The rows lie along a hidden order. The number after each row says roughly how far along it the row is, from 0 to 12. A new part has a new order.
In the rows, 100 means zero.
[106 115 110  95  76  96  80  95 111 100 113  68 101 111  74 114 120  96
  89  71 143  81  55  87 101  82 131 116  96  83 101  94  97 107  76  96
 105  92  65  73  99 107  90 123 136  97  97 114  89 111 109  68 104  79
 121 100  85 104  87  95  91  84  93  81  94  79  91 104 106 101  68 116] : 4
[ 89 106 103 106 101 113  87  97 104 120 108  91 108  96 121  97 120 114
 112  90  84  89  79 127  89  87  82  84 102  89  90 116 100 110  96 101
  99 109 107 109 107 102 100  91  96  81  99 107 103 106 118  76 108 113
 103  92  86  71 103  83 101  90  90  97  90  88  96  98 103  93  79 115] : 2
[ 73 115 116 108  86  92  89  81 105  89 119 113 107 109 132  96  85 106
 117  56  96  76 106 140 105  83  65 116  87  94 104  55  97  64  81  89
  94  91  72  95  79  82  94 133 123 111  93 121  83 106  67 104 106  69
 112 117  77  79  72  77  62 100 105  81 115 105  97 117 120 133 115  80] : 6
[106  80 108 110 124 104 123  82  92  88  78 134  86  94 124  98 112 101
 105 116  91  94 153 111 109 108 108 122  97 115 120  65 102 116 126 104
  99 111 117 117 104 108 112  74  75 109 103  89 116  86  88 126 104 125
  85 107 132  90 104 114  94 103  91 127  78 109 113 111 108 107 147  82] : 3
[ 87 109  98 100 117  99  83 119 112 110 125  91 118 108 102 102 111 123
  50 138  83 101  63 130 109  73 147 135  95  84  99 106 108 101 106 111
  99 117  91  89 111 110  97 114  99 106 124  94  96  99  92  66  80  99
 101 101 137  91  91 127 147  84 115 113  86  79 116 126  71 120  68 109] : 4
[125  91  98 100 132 117 109 106  95 122  57 117  94  90  67 112 124 110
  70 122 100 101 148 103 103  92 132  81 101 114 116 108 108 110 132 118
 123 129  84 108 112  99 111  81  67  98 119  85 132  89 126 135 113 139
 111  84 128  80 126  83 145  84 122 124  74  80 115 103  80 129  96  86] : 3
[ 92 102 105 108 108 114  88  97 103 119  99  85 106  93 119  96 126 112
 119  86  97  82  94 131  94  95  80  83 105  94  95  99  99 101 108  96
  94 108 107 122 101  94 100 102  87  86 102 111 108 101 105  86 113 108
 107 102  86  67 100  78 116 102  94  96 101  93  97  96 108  92  72 113] : 3
[121 116  90 105  82 116  88 128  94  80  64  69  88  99  62 112 131 119
  82  76  74 115 146  62 125 123  58  88 108  83  93 126  92 104  75  83
  87 118 122 114 111  67 106  73 133 142 107 119 124 104 121  84 112  71
 111 127  76 128  88  74  42  94  85  85 125 120  84  87  85 103  81  74] : 11
[116 110 107  96  86  82 122 113  94  68  86  78  90 108  71 108  71 100
  71 125 162 119 136  60 125 130 127 117  95 108  89  64  93  72  82 103
 113  89  92  85  95  78 110 113 101 135 107  87  96  93  80 152  90  91
 103  99  98 136  79 127  59 126 132  89 117 126 108 111  96 123 138  78] : 10
[132  88 100  90 128 119 114 100  93 118  60 121  94  92  67 115 127 119
  59 137 131 102 127  86 102  82 145  90 102 114 121 116 110 116 124 122
 126 128  95  90 116 103 109  72  80  88 120  79 136  91 135 129 107 145
 115  77 137 103 132 114 153  84 116 127  83  78 117 110  75 107 111  92] : 2
[109  95 101  90  90  91 113 102 103  82  82  99  98 108  78 109  82  97
  88 100 125 110 121  73 121 117 133 125  99 107 103  71 104  75  88 103
  97 101  79  84  93  86  99 108 114 119 114 107  95  94  80 132  90  92
 104  90 117 127  98 116  83 125 122 103 117 116 106 103  95 135 117  83] : 8
[108  99 103  97  90  94 103  94  95  90 101  96 101 102  84 105  92 102
 113 107 109 107  69  98  88 112 113  89  98 102  94 114 100  85  98 108
  94 101 103  86 100  93  95  90 117  91 104 104 105 104 105  94  99 102
  94  96  83 109 104 102  77 112 105 102 132 106 102  97  99 116 106 103] : 5
[ 64  72  96  94 139  86 123  51  90  75  61  60  91 107 143 107  78  74
  77  67 185 114 160  46 109 142  54 109  93 121  86 121  92  65  85  81
 121  78  76 123  78 125  95  91 120 144  88  74 106 107  46 130  95 121
  86 136 103  65 127 119 148  77 131  74 130 123 102  75 115  72 167 114] : 10
[ 86  95  96 103 100 105  93  93 104 116 115 109 108 100 117 103 111 113
 114  90  84  93  69 125  89  87  91  94  98  90 106 114 103 112 102  97
  98 103 107  97  98 102  95  93 102  78  97 107  94 103  88  74 103 102
  97  92  93  81 107  87  95  91  88  95  97  84  96  98  98  98  76 109] : 3
[113  83  97 106 148 118 123  72  86 103  51 126  90  85 138  89  98 114
 110 132  71 108 170 134 111 120  83  98 112 124 101  79 109  96 142 114
  82 125 127 146 113  94 115  73  49 101 117  83 141  85 103 122 103 143
  83  98 121  74 125 100 134 134 103 128 117 128 117  99  93 111 144  91] : 4
[117 112 113  96  97 105  87 135 111 126 123 133 109  94  86  97  87 109
 121 116  70  76  73 149  92  68 136  93  99 110 114  37 107 114 127 117
  92 124  89  91 109 114 106 130  64  66  95 111  95  90 122  83  95  88
 115  69 121 114  77  96 157 124  86 119  63  76 113 119 104 131  56  98] : 0
[ 79  82 107  98 128  91 106  59 103 109 113  85 117 108 137  97  79  95
  70 129 156  94  77 110  90 113 144 119  89 112  88  92 110  76 119 120
 115  92  67  90  91 121  92 119  79  78 118  81  99 108  79 109  86 139
  93 101 127  68 122 127 159  89 130  99 101  85 121 116  96 103 130 122] : 3
[ 96 110 103 100  86 111  88  99  98 118 121  90 112  99 121 102 111 123
  83 110 112  90  59 137  88  87  86  88  85  85  97 125  98 107  78 106
 118  97 101  81 104  94 101  91 108  78 103 100 107 110 112  74 101 121
 112  89  86  78  91 104  94  89  99  80 108  86 100 113  97 103  80 112] : 3
[ 98 101  89 100 105  89  93 122 106 111 113  79 107  94  72 107  96  91
 104 111 113 119  71  62  89 100 106  84 107  91  84 117  95 113  98  91
 109 106 106  93  98  87 105 110  90  84  97  88  92 104 124  92 105 105
 101  93 103 126 112  88 130 105 110  84  88  89  92  83  80 109  74 113] : 6
[ 97  93 103 102 128 126  73  82 106 140  89 103 111  91 122 100 134 116
 113  76  64  73  98 149  97  82 101  89 105  95 108 102 111  98 121 106
  94 124  99 128  97 103  94  97 103  75 115 116 117 107 113  67 115 107
 105  74  99  37 125  60 138  98  93 107  95  78  98  93 104 110  57 114] : 2
[125 103  93  74 101 111  89  86 103 117  82  94 118 107  96 120 103 124
  69  98  92  91 123 127 128  88 155 127  86 111 115  64 112  70  88 120
 109 109  59  78  95  79  90 112 124  95 128 110 118 107 130  94  91 108
 117  56 123  86 114  98 111 118 114  89 136  85 109 118  85 186  71  99] : 7
[125  92  92  83  85  86 116 117 104  78  75  83  97 112  69 116  76  97
  52 119 157 114 135  64 130 118 149 137  94 116 115  54 106  69  76 107
 125  95  67  74  86  72 101 113 115 128 122  88  95  92  91 135  83  87
 115  74 134 137  94 125  75 126 129 105 128 113 113 118  79 156 130  75] : 12
